Below is a small trained network, with its code and all its weights. Each question gives an input and a class and asks what happens when units are switched off, that is, made to give their printed mean instead of their output.

import numpy as np


def w(rows, s, z=0):
    codes = np.array(rows[::2]) - 128.0
    scale = np.full(codes.shape[1], s)
    scale[-1] = z or s
    return codes * scale


def norm(h):
    return h / np.sqrt((h * h).mean(-1, keepdims=True) + 1e-5)


def f(y):
    return np.maximum(y, 0)


def log_softmax(a):
    a = a - a.max(-1, keepdims=True)
    return a - np.log(np.exp(a).sum(-1, keepdims=True))


def net(x, mask):
    res = np.array(x, float).reshape(1, 5) / 4 @ E
    u = 0
    for l in range(3):
        y = f(norm(res) @ A[l][:, :-1].T + A[l][:, -1])
        res = res + np.where(mask[u : u + 3], y, B[l][:, -1]) @ B[l][:, :-1]
        u += 3
    return log_softmax(norm(res)[-1] @ U[:, :-1].T + U[:, -1])


A, B = {}, {}
E = w([
[135,242,78,55,109,89,127],'x0',
[135,200,181,251,2,88,113],'x1',
[168,147,151,185,182,172,93],'x2',
[121,209,249,91,205,96,24],'x3',
[248,91,168,117,65,154,70],'x4',
],0.0078)
A[0] = w([
[194,166,179,113,171,167,29,98],'L0N0',
[2,157,61,227,241,47,170,43],'L0N1',
[177,144,90,149,125,154,216,2],'L0N2',
],0.0076,0.0045)
B[0] = w([
[176,90,40,79,126,78,142,245],'L0N0',
[79,52,2,114,58,132,36,254],'L0N1',
[209,91,58,143,141,79,199,153],'L0N2',
],0.0097,0.0047)
A[1] = w([
[92,131,190,81,153,40,57,119],'L1N0',
[143,91,82,178,150,38,201,4],'L1N1',
[119,247,78,100,126,83,184,8],'L1N2',
],0.011,0.0024)
B[1] = w([
[130,109,75,245,183,112,173,255],'L1N0',
[88,227,182,158,177,99,223,212],'L1N1',
[233,197,140,105,129,211,141,215],'L1N2',
],0.012,0.0048)
A[2] = w([
[121,76,121,18,181,147,124,1],'L2N0',
[120,113,133,116,248,145,164,188],'L2N1',
[104,164,187,153,94,108,84,166],'L2N2',
],0.014,0.0046)
B[2] = w([
[22,159,134,145,20,229,66,200],'L2N0',
[137,170,204,168,170,100,134,255],'L2N1',
[12,87,209,242,89,107,92,162],'L2N2',
],0.011,0.0081)
U = w([
[170,124,132,131,255,74,253,129],'0',
[45,200,198,115,91,197,108,2],'1',
[133,136,131,90,166,132,155,172],'2',
[167,139,134,92,182,185,167,116],'3',
[153,38,46,43,76,91,15,28],'4',
],0.0078,0.003)

Each question gives the input, the list of numbers given to net, and the class t.
The units are the neurons (one row each of A and B). Each row of codes is followed by its name. A weight is (code - 128) times the scale printed after its matrix; where a second scale follows, it is the last column's (A, B and U).
mask holds one flag per neuron, layer by layer. A switched-off neuron (its flag False) gives its mean, the last column of its row in B, instead of its output. The means were averaged over made-up inputs and are rounded, as every weight is.
A unit's drop is (log p(t) with every unit on - log p(t) with that unit switched off) / (log p(t) with every unit on - log p(t) with every unit switched off).
The circuit of an input: a set's keep is (log p(t) with only the set's units on - log p(t) with every unit switched off) / (log p(t) with every unit on - log p(t) with every unit switched off). Starting from all 9 units, units are removed one at a time, each time the one whose removal leaves the highest keep (on an exact tie, the one counted first), for as long as the keep stays at least 0.8.
units of the circuit, in order: the units of the circuit, biggest drop first
most important unit: the unit with the biggest drop
top k neurons: the k neurons with the biggest drops, biggest first
top k neurons in layer l: the k neurons of layer l with the biggest drops, biggest first
drop when u is switched off: that unit's drop, to one decimal
input [-4,4,4,2,6], class 4: most important unit -> L0N0
input [3,6,5,8,1], class 0: units of the circuit, in order -> (L1N0 L2N0)
input [-4,-1,0,6,3], class 0: top 2 neurons -> (L1N0 L0N1)
input [6,-8,5,-6,-3], class 1: top 3 neurons -> (L2N0 L1N0 L0N0)
input [-3,-6,4,2,-7], class 4: top 2 neurons -> (L0N1 L1N1)
input [2,3,4,-8,0], class 0: units of the circuit, in order -> (L1N1 L2N0)
input [5,-7,7,3,6], class 1: top 3 neurons -> (L2N0 L0N1 L2N1)
input [-6,-8,6,0,-6], class 1: top 2 neurons -> (L2N0 L1N0)
input [-8,0,2,8,3], class 0: top 2 neurons in layer 0 -> (L0N0 L0N1)
input [-7,-8,3,-4,-3], class 1: units of the circuit, in order -> (L2N0 L1N0)
input [1,3,4,-6,4], class 0: top 3 neurons -> (L2N0 L0N2 L1N1)
input [4,0,4,3,5], class 4: top 4 neurons -> (L0N0 L1N1 L2N1 L0N2)
input [4,-7,6,-4,3], class 1: top 2 neurons -> (L2N0 L1N0)
input [-3,-1,3,6,-1], class 0: top neuron -> (L1N0)
input [5,-1,-1,5,2], class 0: top 3 neurons -> (L1N0 L2N0 L0N1)
input [4,-5,5,1,0], class 1: top 3 neurons -> (L2N0 L1N0 L1N1)
input [-5,4,-7,8,6], class 0: top 3 neurons -> (L1N0 L0N1 L2N0)
input [1,5,-2,-6,-7], class 4: top 3 neurons -> (L0N1 L2N1 L1N0)
input [3,5,1,4,-8], class 4: top 2 neurons in layer 2 -> (L2N1 L2N0)
input [-2,3,0,3,2], class 0: top neuron in layer 0 -> (L0N1)
input [-8,-8,-8,-1,2], class 1: drop when L2N0 is switched off -> 0.7
input [-1,-7,-4,0,-6], class 1: drop when L2N0 is switched off -> 0.6
input [-3,-8,1,0,6], class 1: drop when L1N2 is switched off -> 0.0
